Below is a small trained network, with its code and all its weights. Each question gives an input and a target symbol and asks what happens when units are switched off, that is, made to give their printed mean instead of their output.

import numpy as np


def w(rows, s, z=0):
    codes = np.array(rows[::2]) - 128.0
    scale = np.full(codes.shape[1], s)
    scale[-1] = z or s
    return codes * scale


def f(y):
    return y / 2 * (1 + np.tanh(0.7978845608 * (y + 0.044715 * y**3)))


def softmax(a):
    e = np.exp(a - a.max(-1, keepdims=True))
    return e / e.sum(-1, keepdims=True)


def log_softmax(a):
    a = a - a.max(-1, keepdims=True)
    return a - np.log(np.exp(a).sum(-1, keepdims=True))


def net(x, mask):
    ids = ['ΓΞαεζσφ'.index(c) for c in x.split()]
    T = len(ids)
    res = E[ids] + P[:T]
    q, k, v = (res @ M[0].T for M in (Q, K, V))
    z = softmax(np.where(np.tri(T) > 0, q @ k.T / 4**0.5, -1e9)) @ v
    res = res + np.where(mask[0], z, O[0][:, -1]) @ O[0][:, :-1]
    y = f(res @ A[0][:, :-1].T + A[0][:, -1])
    res = res + np.where(mask[1:9], y, B[0][:, -1]) @ B[0][:, :-1]
    return log_softmax(res[-1] @ U[:, :-1].T + U[:, -1])


Q, K, V, O, A, B = {}, {}, {}, {}, {}, {}
E = w([
[157,181,252,119],'Γ',
[147,158,205,151],'Ξ',
[121,129,176,70],'α',
[77,168,87,174],'ε',
[201,214,148,108],'ζ',
[250,68,149,163],'σ',
[102,161,96,54],'φ',
],0.018)
P = w([
[96,135,240,146],'0',
[191,138,252,131],'1',
[221,160,205,106],'2',
[206,147,178,93],'3',
[201,152,159,95],'4',
[163,145,130,93],'5',
[139,124,106,95],'6',
[103,98,77,103],'7',
[109,117,65,94],'8',
[106,125,33,90],'9',
[110,132,83,84],'10',
[73,88,81,102],'11',
],0.0035)
Q[0] = w([
[100,195,188,93],'head 1',
[34,135,176,110],'head 1',
[251,52,140,107],'head 1',
[102,44,45,230],'head 1',
],0.013)
K[0] = w([
[87,141,60,168],'head 1',
[95,148,129,223],'head 1',
[244,59,155,83],'head 1',
[103,114,249,121],'head 1',
],0.014)
V[0] = w([
[120,174,129,162],'head 1',
[63,211,217,102],'head 1',
[104,47,134,160],'head 1',
[130,149,165,255],'head 1',
],0.015)
O[0] = w([
[126,111,101,135,183],'head 1',
[101,19,108,143,121],'head 1',
[117,132,168,73,2],'head 1',
[7,158,112,132,233],'head 1',
],0.017,0.0036)
A[0] = w([
[148,95,109,166,168],'neuron 1',
[82,107,70,2,85],'neuron 2',
[29,154,91,129,145],'neuron 3',
[170,52,214,18,251],'neuron 4',
[171,125,16,38,100],'neuron 5',
[66,183,95,161,102],'neuron 6',
[218,69,113,132,167],'neuron 7',
[73,240,40,159,189],'neuron 8',
],0.0085,0.0025)
B[0] = w([
[132,77,150,135,164],'neuron 1',
[181,148,137,41,157],'neuron 2',
[166,149,169,166,220],'neuron 3',
[156,230,140,88,173],'neuron 4',
[217,115,208,149,150],'neuron 5',
[66,136,68,150,199],'neuron 6',
[16,154,41,89,207],'neuron 7',
[254,79,185,120,251],'neuron 8',
],0.012)
U = w([
[42,220,178,226,83],'Γ',
[129,173,129,237,166],'Ξ',
[91,87,201,46,224],'α',
[204,129,52,251,198],'ε',
[253,144,23,161,142],'ζ',
[185,220,137,215,143],'σ',
[213,1,167,91,3],'φ',
],0.0071,0.005)

Each question gives the input, a string of symbols that net reads in full, and the target symbol t.
The units are the heads (4 rows each of Q, K, V and O) and the neurons (one row each of A and B). Each row of codes is followed by its name. A weight is (code - 128) times the scale printed after its matrix; where a second scale follows, it is the last column's (O, A, B and U).
mask holds one flag per unit, heads first, then neurons. A switched-off unit (its flag False) gives its mean, the last column of its rows in O or B, instead of its output. The means were averaged over made-up inputs and are rounded, as every weight is.
A unit's drop is (log p(t) with every unit on - log p(t) with that unit switched off) / (log p(t) with every unit on - log p(t) with every unit switched off).
The circuit of an input: a set's keep is (log p(t) with only the set's units on - log p(t) with every unit switched off) / (log p(t) with every unit on - log p(t) with every unit switched off). Starting from all 9 units, units are removed one at a time, each time the one whose removal leaves the highest keep (on an exact tie, the one counted first), for as long as the keep stays at least 0.8.
circuit, biggest first: the units of the circuit, biggest drop first
top k neurons: the k neurons with the biggest drops, biggest first
drop when u is switched off: that unit's drop, to one decimal
input ζ α σ ζ σ σ ζ α φ α, target ζ: circuit, biggest first -> [head 1]
input α α α Ξ, target α: circuit, biggest first -> [head 1; neuron 7; neuron 8; neuron 3]
input Γ ε φ, target φ: circuit, biggest first -> [neuron 2; neuron 7; neuron 8; head 1]
input α Γ Γ, target α: circuit, biggest first -> [head 1; neuron 7; neuron 8]
input α φ Ξ σ α, target σ: circuit, biggest first -> [head 1; neuron 4]
input φ α α, target ζ: circuit, biggest first -> [head 1; neuron 4]
input α σ Γ ζ α ζ, target ε: circuit, biggest first -> [head 1; neuron 4]
input Γ Γ α σ Ξ σ α, target σ: top 2 neurons -> [neuron 8; neuron 7]
input Ξ α Γ, target α: top 3 neurons -> [neuron 8; neuron 3; neuron 6]
input φ Γ Γ Γ Γ α ζ ζ ζ α, target ε: top 3 neurons -> [neuron 8; neuron 2; neuron 7]
input ζ ε Ξ α Γ α ζ ε ε α φ φ, target φ: top 3 neurons -> [neuron 8; neuron 2; neuron 7]
input Ξ α α Ξ, target α: top 2 neurons -> [neuron 8; neuron 3]
input Ξ φ α α ε φ φ Γ, target Γ: top 2 neurons -> [neuron 8; neuron 2]
input Ξ ζ α ζ α, target ε: circuit, biggest first -> [head 1]
input σ σ α σ σ σ σ α Ξ α φ Γ, target ζ: circuit, biggest first -> [head 1; neuron 7]
input φ α α α σ ζ ζ Ξ, target ε: drop when neuron 7 is switched off -> -0.1
input ε φ ε ε α α Ξ ζ Γ, target Γ: drop when head 1 is switched off -> 0.3
input Γ α σ ζ α φ, target ζ: drop when neuron 3 is switched off -> 0.0
